Levels
[ -42  -59  111  139  118 -188 -471  -64   27   47 -176   56 -352  -98
  195  426   84 -431   55  353  186  165  311 -107  206 -114  -26 -393
  -97   -2 -185  179  -18 -125  226  113  141  -53  250 -111 -447   15
  261  291 -470 -218   30 -121]
21
[  90   95  -55  -25  -92   25  -68 -194  -14 -117   41  119   79  -78
  -16    7  -70   95  -65  -66  -34   73    4   60  129  -24  103   34
   72    6   52  -19  -21    9   -8 -252  -96 -138  -25  -64   71  -90
  -11   65 -131   44    9   95]
25
[  23  211   99 -192  171   35  -73   40  258  208   61   33  183 -233
  -32 -125   -8  133   76 -128 -120  139  108  -35   84   73  -65  154
  157    7 -118 -158  -48  105  183 -377   13  -48 -170 -106  153  191
   93 -114 -118  190   73  -71]
27
[  47  156  -57  -66  -61  -18   78  -22  185  120   97  -47  175 -116
  -29 -225   49   80   51 -213 -134  109  -15  -63  115   87 -174   50
  121  -56  104 -133  -85  162  102 -491  -18  -79  -23  -37  201  189
  -47  178  -35  145  123 -116]
19
[ -18  130  114  135  231 -373 -230   33  129 -236  -61  237  -68  -14
  247  199  -90  252  134  107  -57 -196  256  252  -26 -212   91   40
   25  116 -145   75  -86  -45   14   56  198  -23 -151    4 -699 -251
  227 -285 -303 -131   85  203]
1
[ -18  141  -60   56  105 -130   53 -284   26  -92   90   90   32   20
   34   82  -63    3 -123 -168  -63   38    0  141  -30  -35   90  -73
    0  -18    9   -8  141  -54  -70 -309  -48 -142   50  -29    5  -13
   28   43 -215   46  -54   72]
23
[ -13 -210   53   81 -200 -184   51 -101 -352  -80 -180 -108   21  208
   47  171  -36  -50   15  -45 -172  -10  -75 -108  184 -105  158 -354
   82   -1  100   68  114  -47 -286   -1   -7   41  107   46  116  -61
 -136  165  391   30   69  -65]
1
[ -81  209   -5  -20  120   63   63   78  272  146  149   98   45 -224
  104 -168  -20   52  -51  -99 -154   74   97  111  -19   66  -72   64
  152  -56 -194 -131 -113  108  111 -210  105   37  -71  -54    8  228
  208 -121 -172  133   49   19]
17
[  49   80 -142  105 -193   -3  -21  -94   32 -128   59   76   33  -95
   54  -61  -45   71  -57  -43  -53  -22   17   59  103  -61   42   -3
   65  -11   97    4 -113   64  -13 -173  -18  -25   53   -8  -60  -86
   43  129  -68   10  -10  102]
17
[ -83   91  -16  -93 -119   32  146  174  135  188   54 -116  197 -131
    4 -258  -13  108  244 -155 -134    7  -46 -245  117  141 -148   72
  194    8   58 -116 -213  208  123 -260   31  120  -10   19  139  273
 -115  180  217  123   91  -89]
6
[-343  139 -298  -57 -147  183 -116 -169  -52  156    0   58 -399  -92
   32   88  -45 -621  -49  262  499  373 -159 -320  235  348   45 -435
  -11   18 -195  164  -98  -54  236  138  -56   45  458   64 -196   47
  -20  601 -226 -279    1  -97]
17
[ -68    5   21  -34   19 -136   81  -46  -28  -74  -11  -51  -17   97
   64  136  -69    1   71 -211  -27 -166   15  -91  -93  -57    5 -112
    8   21   -1   73   41   -8  -65 -124    2  -12  129  -84  -35  115
  -18   59  -54    7  -53   43]
14
[ -99  -61   -7   46  -22  -44  117   36  -51  -35  -33 -105  -21   26
   86  127  -91  -30   65 -150   16 -167  -33 -156 -151  -48   46 -115
   38   12   22   69   14  -12  -41   22  -28  102  226   21  -42  152
  -26  130   31   21 -173   29]
6
[  -3  131 -187   59 -258   21    5  -64   20 -100   41   35   28  -55
   20 -105  -71   99  -23  -83  -55  -21  -15   26  115   11   32   -2
   89  -13   77   18 -137   84  -57 -185  -44  -31   28  -44  -43  -67
  -20  132  -14   -9   18  135]
16
[ -46   64 -119   39 -225   69   -6   35    4   10  -56   -8   83  -27
  -11  -30  -83  160  126 -116   24 -150    2  -89   45   40   66   -4
   38   10   67   32  -99  119  -56  -64  -86   52   26  -17  -20   53
   -7  104   79   93  -40  123]
4
[ -41   11  -51 -109  157    7  -79 -123 -196  -39 -170   32 -130  101
   14  254 -110  -90 -382   -6  180  198 -204   78  -92  -40  362 -315
   93   35 -161   33  355 -190 -222  112 -155  -32  111  149   51 -262
   79 -206   81   80  -60  -91]
29
[-172  118  -23  -76  -84  272  143  209   93   55  109   82  -17 -198
  118 -144 -168  102    7  -71 -123  -55   26    4  -74  114   57  106
  234  -23 -275  -41 -251   90   15  121   42  156  -23 -103   14  246
  119 -164   -9   54  -53  218]
9
[-136   88 -104   30 -175  -17  141 -153  -49 -108  117  103  116   -1
   31  -50 -146   92  189 -106  -41 -181  -22  -91  111   44  113   31
   38   88   69   40 -149   89  -25 -103   -4   69   46  -24  -48   37
  -90  167   90   -3  -42  228]
8
[ -20  251  -30 -112   78  224  -48  128  217  114   51   80  -18 -248
   42 -125  -89  135 -201  -86 -105  193   55  181  -78   96   28  124
  233  -90 -289 -115  -74   29   38 -141  -44  -61 -131 -123   63  123
  191 -274 -248  115    1   88]
25
[  84   22 -102  -58  -96   15  -32   93   69   48 -112 -174  -20   -2
  -20   16   36    7  -78 -214  113    1  -79 -136 -102  -12  -99 -119
   39  -66  119    8   56   61   -2 -229 -137  -61  183    3  101   77
   -7  156  -67  104  -26 -163]
18
[-141   21   32  -28   67 -155  139  -26  -28  -16   -2  -86    1  114
   73  128  -90   -5   88 -235  -79 -187   15  -98 -119  -43   30 -132
   23   29  -40   61   69  -10 -101 -105   29   50  118  -74  -18  164
  -16    8   34   35  -73   49]
12
[  92  -47  -80 -230 -369  319  268  -10 -170 -285  145  202  180  -46
   -5 -237 -177  280  -16 -185   -6 -109 -265  -72   65   77  126  201
  234   53   99  -61 -266  149  -63  -28 -142   -2  -16   12  285  -39
 -183    8  204   76   84  200]
12
[   7    8  -83  -33   47  -88  -31 -167 -195  -52 -141   23 -101  177
   35  161  -18  -98 -338  -36   78  233 -197  112   28  -13  211 -374
   73  -27  -39   12  295 -118 -244  -78 -125 -120   96  134   79 -222
    6  -33   74   62  116 -145]
23
[-146  157   37   -9   49   36  126  170  213  147  119   20   92 -217
  110 -198  -66  107  143  -85 -201   19   74  -27    1  109  -92  120
  210  -22 -158 -116 -218  127  128 -131  124  122  -61  -21  -49  288
   69  -28  -25   72   24   46]
3
[ 113 -203  102   -9 -115 -208 -109  -85 -268  -50 -229  -82  -10  235
   47  227   72  -80  -40  -36  -91   56  -17  -81  210 -143   64 -408
   29  -23  102   52  173  -23 -224 -113  -19  -96   70  -12  141  -66
  -41  122  215   78  221 -202]
18
[ -88  177   37  -84   75   71   37  141  246  179  101   66   67 -192
   85 -157  -20   81   57 -105 -153   16  120   20   25   77  -90   61
  155  -31 -196 -114 -153  143  112 -178  110   65  -99  -98   31  267
  183 -129  -87  143   90   16]
15
[ -38 -207   25  -83 -135  -69   52   -7 -335  -73 -189  -78  -66  232
   64  193  -48 -105  -70  -38   37  -22 -176 -171   77  -66  184 -393
   86   47   18   88  138  -45 -243  136  -50   71  175   83  121  -85
  -86   61  376   40   91 -121]
12
[  24   39  -63   20  -75 -106   -8   66   27  -26 -104 -193  -59   60
   34   80   -9   28  -54 -224  -47  -51    3  -49 -119  -67  -80 -131
   52  -72   57   55   54    2 -101 -209  -66  -73  141  -83  -13   79
  -12   88  -92   21  -45  -46]
17
[ 173  -63  204  -25   27 -232  -45 -126   -2 -363  104  330  206  -16
  162   66  -64  318  240  -20 -133 -313  164   82  150 -253   69  178
   27  166  112   -7 -191   95   70 -126  149  -51 -166  -47 -231 -154
   65 -117  -90   13  160  187]
13
[  55 -376  337   55  -17 -296 -126  -37 -293   24 -257  -86   76  207
  106  383   71 -100  284   24 -159 -168  173 -256  233 -232   71 -396
  -50   47   87   85  122   -2 -122   45  113   68   82  -45   77  150
    8  166  296  118  122 -175]
4
[  76   37 -182  -73 -175   72    8  207   92   64  -94 -236  -33  -88
  -10 -127   38  -15 -121 -154  139   96 -186 -204  -75   33 -139  -90
  147  -58  150  -28  -41   88   61 -201 -134   21  231  109   86   17
  -68  220   54   56  -19 -238]
16
[ 171   31 -120    6  -96    3 -122   26   55  -30 -104 -201   10 -135
  -42   31   -2   22 -163 -119   81   99  -72 -107  -65 -106  -14  -18
   92  -37  185   -3   65  -24   46 -264 -182  -65  190   43   72 -104
  -41  177  -83   49 -176 -138]
26
[ 115   95  -97  -72  -62   56  -17  107  193  156    4  -96   91 -179
  -11 -213   98   10  -92 -107   25  211  -96 -102   74   62 -166  -27
  152  -68  117 -143  -51  145  152 -367  -61  -28   75  100  174   81
   11  183   -5  153  109 -276]
20
[-138  163  -14   38  196 -246 -213  196   81 -167 -172  108 -231   89
  236  242 -138  173   15   88  136 -183  108  162 -187 -118  141 -102
   51  115 -245  151  -19  -78  -83  256   89   28  -30   31 -710 -257
  205 -344 -228 -162   48  173]
8
[ -27  244   50 -135  149   71  -47   99  256  143   92   23  110 -306
   21 -161  -76  130  -23  -67 -175  197   87   36   29   61  -16  197
  253   -5 -199 -155 -111   50  157 -256   45    2 -153  -80   45  127
  104 -178 -127  100   -7   10]
29
[-216  190   75 -113   71   50  139  238  199  146  104    7   41 -141
  123 -151 -115  131  183 -139 -228  -64  112  -40  -52  124  -84  117
  225   -1 -280  -69 -236  117   68  -68  141  117 -109 -151  -62  346
   76 -171  -29   45   53  132]
9
[ -68  186   19  -59   76   -9   47  136  275  153  119   23   89 -206
   87 -194   -2   79   95 -109 -155   21  106  -21   37   59 -143   91
  159  -12 -115 -116 -174  149  162 -257  124   65  -69  -59  -21  233
  124  -41  -82  100   85  -28]
15
[ 111 -221  355  154  209 -374 -501 -190  -53   96 -203    0   28 -114
  106  492  112 -260  226  289  -96   13  443 -184  373 -362  122 -307
 -123  106    8   77  141  -92  168  -49  204   52   59  -98 -153   -3
  262  165  -53   55  -45 -186]
30
[  -8  194  -77  130  245 -207 -295   10  117 -196 -141  196 -286   51
  219  291  -67   96 -283   85  151  -26  130  394 -203 -176  174 -173
  -17    9 -237  117  142 -140 -125  120   30 -128  -13   26 -611 -340
  351 -365 -467  -92   25  132]
19
[  74 -117  -19   28  -52 -109  -53 -141 -248  -93 -162    1  -92  176
   69  191   19 -116 -275    0   -2  173 -131   65   97  -96  167 -400
   66  -43   25   32  229  -93 -241  -41  -73 -101  121   97   98 -176
    7   51  118   51  133 -158]
20
[ -63  -11    4    9  -40 -153   80   55  -20  -63  -37 -156  -19   56
   80   92  -70    9   91 -187  -78 -166   13 -145  -95  -88  -30  -97
   61   19   41   74  -18    1  -54 -104   17   54  159  -62  -70  104
  -55   95   35  -23  -93   19]
12
[-122 -123    5  -87  -34  -60   55   -9 -281   -6 -186  -33  -73  250
   63  214  -74  -80  -67  -57   87  -64 -158 -120    9  -22  236 -399
   49   64  -67   87  194  -47 -261  174  -53   97  135   93   64  -62
  -11  -48  342   84   73  -75]
10
[   0  200 -183  -62  -72  419  112   -1   85  -44  171  188  -21 -317
   41 -222 -163   81 -434  -35  -30  274 -159  238  -87  119  186  146
  292  -92 -213 -138  -95   -9   -3  -30 -137  -11   -5   38  185  -36
  130 -184 -150   97 -117  152]
25
[-117   20   33    6   21 -161  150 -173  -61 -145   93   55   24   83
   89  118 -118   -3  117 -179 -103 -193   38  -44  -26  -57   65  -70
    4   55  -12   72   -8  -14  -64 -121   56    3   98  -95  -63  106
  -34   73  -50  -31  -61  157]
13
[-147   79 -104  -76 -227  431  236  116  -38  -38  108  144   -2 -142
   56 -159 -224  159  -99 -136  -69  -34 -113   60 -115  184  155  116
  238  -69 -234  -41 -216   76 -104  170  -95   88    1  -71  157  214
   37 -128   13   88  -90  302]
4
[ 204 -273  297   88   -6 -324 -376 -172 -210  -21 -257 -106   97   36
   25  424   76  -95  164  105 -183  -28  289 -186  335 -356  126 -280
  -53   62  142   82  162  -77  -42 -135   63  -39   28 -133   64  -58
   61  158  128   84   -2 -151]
29
[   4   -3  -24    3  -13 -117   38   44    9  -61  -56 -136  -61   41
   74   89  -24  -15  -50 -185  -25  -56  -22  -68 -127  -79  -53 -131
   64  -35   36   47   42  -16  -54 -145  -23  -27  175  -31  -34   70
   -9   84  -75    0  -56  -57]
16
[-228   76 -112   -2   50  -76   -5   60 -140  -53 -161   18 -221  192
  137  207 -152  -22 -166   -5  121  -59 -104   76 -136   -3  268 -325
   72   55 -231  131  147 -104 -273  271  -24   92   98   80 -271 -173
   99 -224  107  -42    1   93]
10
[-446   56 -143 -170 -242  224  -89  -11 -214  182 -182  -63 -396  131
  -18  256 -152 -443  229   87  401  124  -73 -439  129  408   60 -426
  -21    2 -320  278 -111  -53   22  306 -114   18  350 -187 -143  294
 -135  464 -139 -266    4   96]
4
[ -46  -51  -17   36  -82  -55   71   50  -46  -45  -90 -149  -13   49
   37  125  -76   37   87 -206   16 -172  -23 -156 -153  -41   -1  -87
   24  -18   66   79   14    0  -66  -48  -74   35  199  -23  -32  142
  -63  154  -11   20 -158   27]
3
[  14  -36 -119 -215 -410  412  294   48 -198 -216  104  166  149  -37
  -14 -236 -213  277  -30 -180    1  -99 -290  -78   26  144  170  164
  257   28   33  -48 -261  147 -124   73 -180   38   -9   11  309   21
 -181  -12  259   97   46  239]
8
[ -69  -47   18   55   45 -103  111  -38  -35  -54  -18  -54    3   25
   76  134  -73  -12   47 -167    4 -138  -25  -91 -143  -58   44 -101
   16    6   31   47   61  -28  -30  -51  -13   58  194   44  -53  113
  -13  116  -25   32 -154    8]
2
[ 192  -90  174  -85 -187 -105   71  -59 -109 -406   85  243  239  -13
   93  -67 -118  411  268 -105 -223 -217   38   23  168 -128   11  278
  163   96  154  -27 -307  107   10 -160   57 -108 -182  -79  -81  -95
 -160   -9   -3  -46  180  230]
1
[ -58   -2   -7   46   54 -111   81  -89   -1   13    1  -53   13   48
   57  127  -30  -53  -29 -198  -48 -130   28  -36  -91  -87   47 -172
  -21  -11   13   29  127   -3  -82 -146    1   37  149  -24   54  129
   78   51   -6  113 -103  -14]
15
[ 108  -40  234  -91  158 -268 -160   55   43 -306  -29  284   73   25
  209  179  -70  306  282   41   32 -331  175   27   29 -232   55  121
   20  201  -10   53 -166   57  109   48  153  -24 -141  -19 -456 -174
  117 -227 -168  -51  179  135]
10

Stage of each row
[  37  105  -42 -146  -71 -234  -18   48   -9  -19   66   88  117 -102
   96 -111  -26  -41 -106 -128  108   85  -65  156   60   67  111 -140
   16 -186 -130  -92   27  -61   44  -16   45   71   42 -137   95  151
 -175   29  153   -1 -101   52]
20
[ -19 -122   48  -64  -89   -4  -87   26  109   25  -48   51  -16   -8
  -55  -17  -86  148  151  -44   30 -111  127  -33  -68    6  115  -21
  -93  111  -15 -103   28 -143   61  -62  127   50   -3   17  -47  -19
  -20    8   18  107  -65  -37]
4
[  -2 -137   53  -55  -86   36  -87   42   63    6  -86   26  -45   31
  -62   21  -29   71  184   -3   76 -106  112  -80  -14  -18   46   39
  -75   95   68  -21   19 -104   17  -87   12   54  -46   45  -62  -18
    8  -30  -58   53  -40  -44]
3
[ -27   89 -158  -76  -30 -126   38  -70  -94  116  192  164  -31   94
  142  -66    3   26   29 -111   47   23    5  192 -125 -176   -1  -47
  -86  -93  -57  -45   13   21  135   67  123 -154  -39   56  -98  -26
   -6   88   62  196 -105    0]
23
[ 149 -105  -43  -43 -134   42   51  221  196  -44   -1    5 -242  -36
  210   95  -79  -31  -76  240  297  -91   49    4  145 -171   51   59
   43   -7  224  -12 -112 -180 -142 -192 -168   22  -20  -66  -97  -34
   78  -40 -152 -280  105  -84]
28
[ -34  -20   69   19  177   39  -43   39 -273   -4   37   66 -107  126
  -12  180   33 -107  112  -19  171  263   44  241  142 -120   12   55
  225   20   69  204  106  283  202  140 -201  -50 -310  -13   86  -32
  -46   91  -70   29  -55  134]
12
[   6  -12  -83  -46  -14  -33   16    0   23   -5  107   66   63  -64
   53  -80 -103    1  -73  -75   22  -36    4  -22   37  -10   -9  -66
   80  -53  -27  -49  -53   -1  -66  -24   72  -25   55   20  -27  -46
   21   10   50  -80  -32  -61]
30
[ 107  -56 -199  -52   85   19  127    0 -159  148  352  130   -7    4
  250 -178  113   99   13 -100   26  185   25 -201 -206  151  -46  -90
  -15  -98  -55  -74  -82  163 -108   54   80 -237   16  -40 -248  217
  -73   13   85 -193  170 -137]
6
[  38  -92   41  -49  -70  -55  -71   45   86  -76  -25   -5   40  -33
   -1  -39 -120   16  -12   40   65 -121   80   39  130  -22  105   53
   46   34  -11  -31  -20 -105  -54  -35    0   77   66  -13   63  -85
  -25  -52  -13  -50  -31  -15]
26
[  42  -21   40  -62  -37  -38  -69   78   83  -23 -101   24   25  -36
   -5   16  -86   43  -10   62   52  -86   42  -18   94  -29   82   13
   28   56   49  -77  -16 -142  -44  -36   15  -18   40   14    4 -122
   49  -21   60  -51  -10  -23]
12
[  96  -30 -179  -64  -12  -83   97  -90 -137   20  327  138  -45  176
  221 -191  -35  156  -65   64   55  -85  117   53  -77  -85    7   70
  -25  -45 -173  -10  -23  113    9   95   71 -295   77   32  -21 -102
  -65   13   29  -40    5  -44]
19
[  72   31  -22  -79   -8  -81  -24   54   19   18   40   76   96  -78
  106  -88  -38   28  -72  -57   27   -6  -11  -28   42   36   45  -59
    5  -68  -22 -117  -30  -97  -41   -4   53  -61   61   -2  -21  -29
  -33  -18  126  -97    1  -48]
12
[  21  -29  -88  -40  -19  -23    4   14    7  -13  110   79   44  -19
   81 -102  -86   24  -61  -63   33  -34   21  -37    9   16   -7  -51
   58  -35  -43  -52  -40    0  -60  -13   74  -50   47   12  -24  -60
    5   19   34  -93  -14  -63]
28
[ -50  -67  -15  -21  -55  -16  -95   -8    8  -70  -56   15   45   20
  -82  -37 -109  -46    2    7   19  -93   28  -16  108   -3   20   45
   92   49   36   43  -23  -14  -86    7   30   43   37   40   39 -127
   59   -7  -31   12  -64    3]
29
[  83   79  -25  -87   35  -98   21   46  -44   36  121   64  126 -103
  131  -81  -61   -1  -79  -83   17   29  -24  -34   44   23    9  -60
   48 -131  -19  -91  -33  -46  -36   26   60 -105   51   20  -31  -43
  -31  -10  148 -125   19  -48]
14
[  26  -31   66  -59  -72  -41 -107   73   57  -42 -134   15    9    5
  -34   15  -80    4   34   71   62 -105   40  -20   93  -24   72   65
    4   59   92  -30    2 -165  -28  -25    6    6   17   36   18 -148
   42  -21   11   -2  -33    5]
11
[-119   33 -101  -34  -16  180 -116  153  -80    6 -316   13   19    8
 -231   77   23 -175  134  -64   11  116 -169 -579  -86  309 -261 -145
  137   65  335   72  -36   33 -285 -105   59  -37 -115   69 -230  -53
  330  119    3 -165   86  -71]
3
[  61   98  -74 -107   13  -23   63  203   -8  -55 -101  -36  -41  -78
  -23  115  -90  -79 -105  169  173  106  -79 -217  112  110  -38 -104
  258  -38  156   27  -54   32 -230  -98  -70  -82  -13 -122  -52   -7
  179   71   85 -318  131   -8]
17
[  41  -13   51  -68  -41  -89  -58   44   -3  -45  -35   -8   19   -9
    2   20 -107  -16  -15  107   80  -79   49   70  164  -73   99   90
   71    2   48   23   -9  -70  -39   27  -31  -14   33    7   61 -120
    9  -39   23  -20  -21   36]
16
[-121  -17  -29    7   50   78   -8   90  -83  -14  -88  -56 -138  -30
 -163  240 -131 -196   52  112  141  149  -39  -25  157  -64  -32   -1
  327   50  289  219  -46  177 -133    7  -87   43 -161  -26  -70  -32
  232  100  -87  -56   33   73]
31
[ -55 -297  -91  142  -15  254 -130   -7  108  -46  103  176 -105   88
  131 -122 -209  165 -101  -24  -26 -174  137   -7   55  -53   35   -2
   66  228  -24  -58  -71   34  -48   59  146  -66    0  109    7 -320
   80   54 -104  -93  -47 -111]
29
[  22   15  -84  -20    1  127  -64  272  -23   -5 -394   34 -305  112
  -10  332  231 -274   26  261  350  231 -153  -41  199 -118  -96    8
  161   75  457  161  -49   33 -168 -145 -418    9 -274  -91 -165   81
  269   43 -161 -202  111   29]
11
[ 201  -60 -139  -90 -108 -122   66   35   27   18  219  118  -66   48
  357 -169  135    0  -99   47  199  -50   34  142   46 -136   49   72
 -139 -159  -48  -71  -86  -95  -48  -68 -149  -58   75  -52  -70  137
 -169 -125  -61 -146   36  -93]
25
[ 41  36 -39 -65   9 -74 -15  32 -19  14  72  56 108 -68  82 -71 -68 -18
 -55 -76  13  -3 -12 -12  53   6  12 -47  49 -80 -17 -69 -31 -37 -49  17
  57 -49  47  22 -22 -58   2  -6  97 -76  -6 -42]
21
[-130  212 -205  -58    0  -20  -12  -15  -88  101   20  192   52   60
    5  -47 -133   13  -40 -174  -77    3 -118 -127 -186  -10 -167 -201
   23  -42   37  -91   10    0   25   57  314 -271  -35  154 -136 -280
  244  227  184  110 -108  -34]
18
[-109  -45  -95  -18   44   49 -164   14  -58  -88 -287   43   92   72
 -242  -12    2   -3  -59   63  -47   51  -53 -201  108  231    4  -85
  213  200   -3   21  -11  144 -232   48   18  -30   43  -59   43  -62
  180   52  110  -65   -1   27]
13
[   9  -18  -99  -51  -24  -46   13  -11   30  -14   91   68   72  -73
   52  -98  -70  -22  -98  -70   27  -38  -15  -21   67   -4   -8  -62
   76  -68  -24  -46  -71   -3 -104  -36   38   -5   79   11  -24   -7
   13  -18   47  -92  -36  -63]
31
[ -17 -116   70   31   65  116  -45  122 -146   55   -5  -34 -212   48
  -11  214  -20 -120  196  133  168  182   57    3   76  -74   40  134
  160   80  318  202  -14  117  -22   78 -130  -18 -231   -1 -129    1
   92   42 -151  -32  115   60]
8
[ -21 -133   83  -31  -77   20 -152   45   78  -19  -93   54   29   -7
  -53  -49  -76   76  118  -74   14  -85   86  -48   -6   68   97    5
  -62  103   15  -74   32 -147   38  -26   98   84  -14   31    9  -66
  -45   -3   -3   62  -70  -20]
6
[ -11 -225 -142   88 -100  242 -184  169  228  -44 -255  193 -269  119
  145   55  -18   71 -171  199  160 -113    5   18  172 -119   65  -41
   23  274  181  -83 -101 -104 -158  -76  -86  -24  -57  -12  -56 -205
  215   44 -109 -158    4  -82]
16
[  64    3 -120  -38  107  -24   33    8  -82   43  156  155   47    8
  186  -72   74   26  -93 -124   66  125   -3  108   38  -42   -9 -113
   62  -71 -122  -79  -13  131   34   30  -53 -103  -43  -27  -25   56
  -62   13   90 -115  -12  -60]
21
[  83 -118  -29 -109 -120  -50   73  111 -121  -10  123   40 -342  172
  115   98  102  -12  185  173  400  133  117  135  -22  -84   82   97
  -15  -51   90  191   63  108  113  -89 -229   14 -229 -176  -25  279
 -175   38 -210  -18   12   91]
3
[  64   74  -59  -86    5  -97   29   28  -45   19  116   54  101  -52
  105  -83  -75   -9  -62  -56   22  -12  -13  -44   21    4  -16  -40
   44 -114  -21  -62  -34  -33  -53   14   70 -109   58   29  -36  -73
    8    2  108  -98   10  -47]
20
[  51  -64   -2  -64  -23    3  -10   37   -3   34  126   91   43  -21
   79 -115  -53  116   89 -138   25  -16   78 -134 -124  102    7  -62
  -63  -22  -52 -105   18  -64   47  -35  133  -59  -11   29  -68   -3
  -85   24   51  -55   -7  -82]
5
[  65   38  -79 -102  -30  -59  101   91 -159  -74  -45  -28 -295  257
  -33  209    3  -43   62  403  320   26   75   64  102 -195  -12  175
  182   52  154  243   28  154  -36  -34 -254 -200 -139  -79    5  -79
  142   63 -129  -75   55  107]
16
[ 182   28  -48 -113   51 -117  233   42 -155   25  291   12 -230  161
  201  129   33   32   91  208  313   59  165  245   19 -326   15  156
   72 -105   -8  128   33  141  154  -36 -244 -207 -144  -47  -40   30
  -67   -3 -107  -82   55   20]
23
[ -38 -116   34   82   86  108 -197   37  -22   83  -18  127   80  -92
  123  -28    4  -84  -26 -180  -54   92  -43   80  152  -25   57  -25
   31   32  128  -56  -61  -19  -22  138   14   46  -71   97  -65  -73
    5  -33   28   -9  -15  -42]
12
[  51   60  -33  -75   22  -85  -16   43   -9   22   60   63  135 -110
   88  -81  -78    5  -97  -74   -5   10  -33  -42   66   43   28  -79
   60  -88  -19 -101  -41  -52  -69   26   81  -72   72   10  -17  -53
   -1   -6  157 -109    5  -42]
15
[  44    1   40  -78  -40  -60  -55   64   28    8  -57   37   27  -14
    9   -2  -26   17   60   -3   60  -38   30  -20   18  -15   51   17
  -27    3   56  -63    6 -138   11  -33   18  -19   -1   24  -32  -57
    1  -14   42    1  -19  -18]
9
[  19  -74  -61  -69  -43   43  -16   39    6   42   76  101   33  -22
   48 -113  -29  103   84 -146   24  -15   42 -229 -137  144  -42 -116
  -59  -12  -24  -98   -5  -32  -27  -74  135  -49  -12   24 -114   39
  -25   31   49  -81    0 -106]
3
[  36  -70  -45  -68  -36   44    5   54    1   49   90   84    5  -21
   60  -78  -33   94  104 -115   46  -13   56 -215 -128  103  -43  -86
  -54  -19    9  -80   -7  -36  -15  -80  106  -62  -31   33 -127   26
  -15   27   26  -91   18 -106]
3
[  21  -84   40  -37  -67  -15 -122   47  101  -21 -105   69    6   14
    8  -28  -61   79   16   27   37 -120   68   36   65  -42  109   30
  -46  101   19  -95   -1 -165    8  -17   39    9   30   32   14 -126
    6  -25   25   31  -55  -22]
10
[  50  -56  -22  -73  -30   10   -1   47    6   42  106   88   39  -31
   72 -105  -39  107   88 -134   29  -13   62 -175 -131  112  -13  -81
  -63  -28  -33 -108    6  -67   15  -59  127  -60   -7   25  -96   19
  -58   23   54  -75    7  -96]
4
[  56 -204  103   -2  -55   63 -104   75  106  -24   -3   48  -64    7
   56  -21  -95  132   93   26   77 -109  161   16   39  -23  141   74
  -46  128   23  -69    8 -140   51  -26   23   45  -26   18    9  -94
  -73  -35  -62  -30  -11  -43]
7
[   2   51  -21  -26   69   75   66  128   68   58  -49   18 -107  -46
    3  234 -102  -44   56   31  128   20   17    5   48 -238  -77  -57
  141   31  205  -14  -33  -29   15 -114  -56  -66 -142   80 -156 -162
  246   71  -17  -85   22  -72]
28
[-217  206 -119 -143 -110 -189  -83   36  -85   -3 -333  -17  -25    5
 -318  190   49 -313   69   19  143  190 -217   62   71    7  -25 -114
  162  -58  229  166   22   52 -102  -53  -46  153 -100 -114  -47  182
  203  136   37  242 -132  178]
30
[  32  -45  -52  -67  -40   16   -6   37   -4   58  107  110   26   -8
   82 -116  -27  101   90 -148   22  -12   45 -179 -160  105  -35  -90
  -83  -29  -22 -108    3  -62   19  -49  146  -80  -16   41 -119    8
  -39   40   50  -48   -4  -99]
4
[ 140  -99  -27  -68   84   -3  130   71    2  -53  201   62 -118   54
  118    8 -119  269  -62  161  167    9  207   52   21  -28  130  -29
  156   89 -195  -61   29  127   58  -28  -35 -184  -16 -133   75  -32
  -77   48   65 -228   61  -28]
12
[  64   39  -71  -77    4  -72   16   47  -19    1   92   70   71  -44
  111  -79  -63   11  -88  -39   48    3   -7  -28   39   19    7  -64
   59  -81  -39  -70  -32  -17  -58   -3   43  -85   49   -9  -16  -45
   -3   10   99 -127   10  -48]
20
[  71 -128 -106   30    7   93  -77   47   87  -17   41  239  -48   90
  254 -107   63   89 -126 -112  103  -44   41  158   67 -123    3  -83
  -58   50 -110 -150  -11  -28   87  -49  -74  -43  -61   30   23 -106
  -62    2  -30 -113  -89 -112]
23
[  53   -9  -25  -76  -29  -27   -7   52   -3   46   81   88   43  -23
   81  -99  -25   73   60 -109   27    1   30 -136 -117   90   -5  -62
  -61  -40   -8 -110    0  -94   12  -35  119  -80    3   27  -94   -7
  -41   27   71  -55    8  -76]
7
[-174   48  -41  -77   91  -39 -105  -97 -278   86  -81   16  210   -2
 -282  -15  106 -132  242 -260 -111  221  -81 -210  -93  239 -101 -100
   87  -26   36  105   52  231  -55  100   93   25  -87   41 -113  181
   49   48  110  179  -48   44]
3
[  65   22  -57  -69    3  -64   47   30  -21   12  159   45   68  -47
  109  -84  -95   16  -31  -61   35  -19   27  -47  -10    2  -11  -32
   48  -89  -31  -59  -33  -24  -39   -7   75  -85   47   22  -48  -63
   -9    8   63 -110   20  -65]
25
[   4  -47   34  -51  -64  -77  -84   23   61  -33  -33   40    0    3
   13    5 -131   42  -14   56   63 -116   80  157  129 -120  137   48
   23   48   -9  -33    3  -97   31   19   29   21   28    9   71 -137
   -1  -11   22   65  -81   28]
19
[  91  -29  -16  -66  -21  -25  -14   66   38   28   89  103   57  -47
  138 -120  -27   91   -6 -101   36  -15   35  -90  -64   75   28  -67
  -59  -43  -39 -148  -12 -121   10  -39   90  -69   27   11  -59  -17
  -75    0   83 -109    9  -89]
8
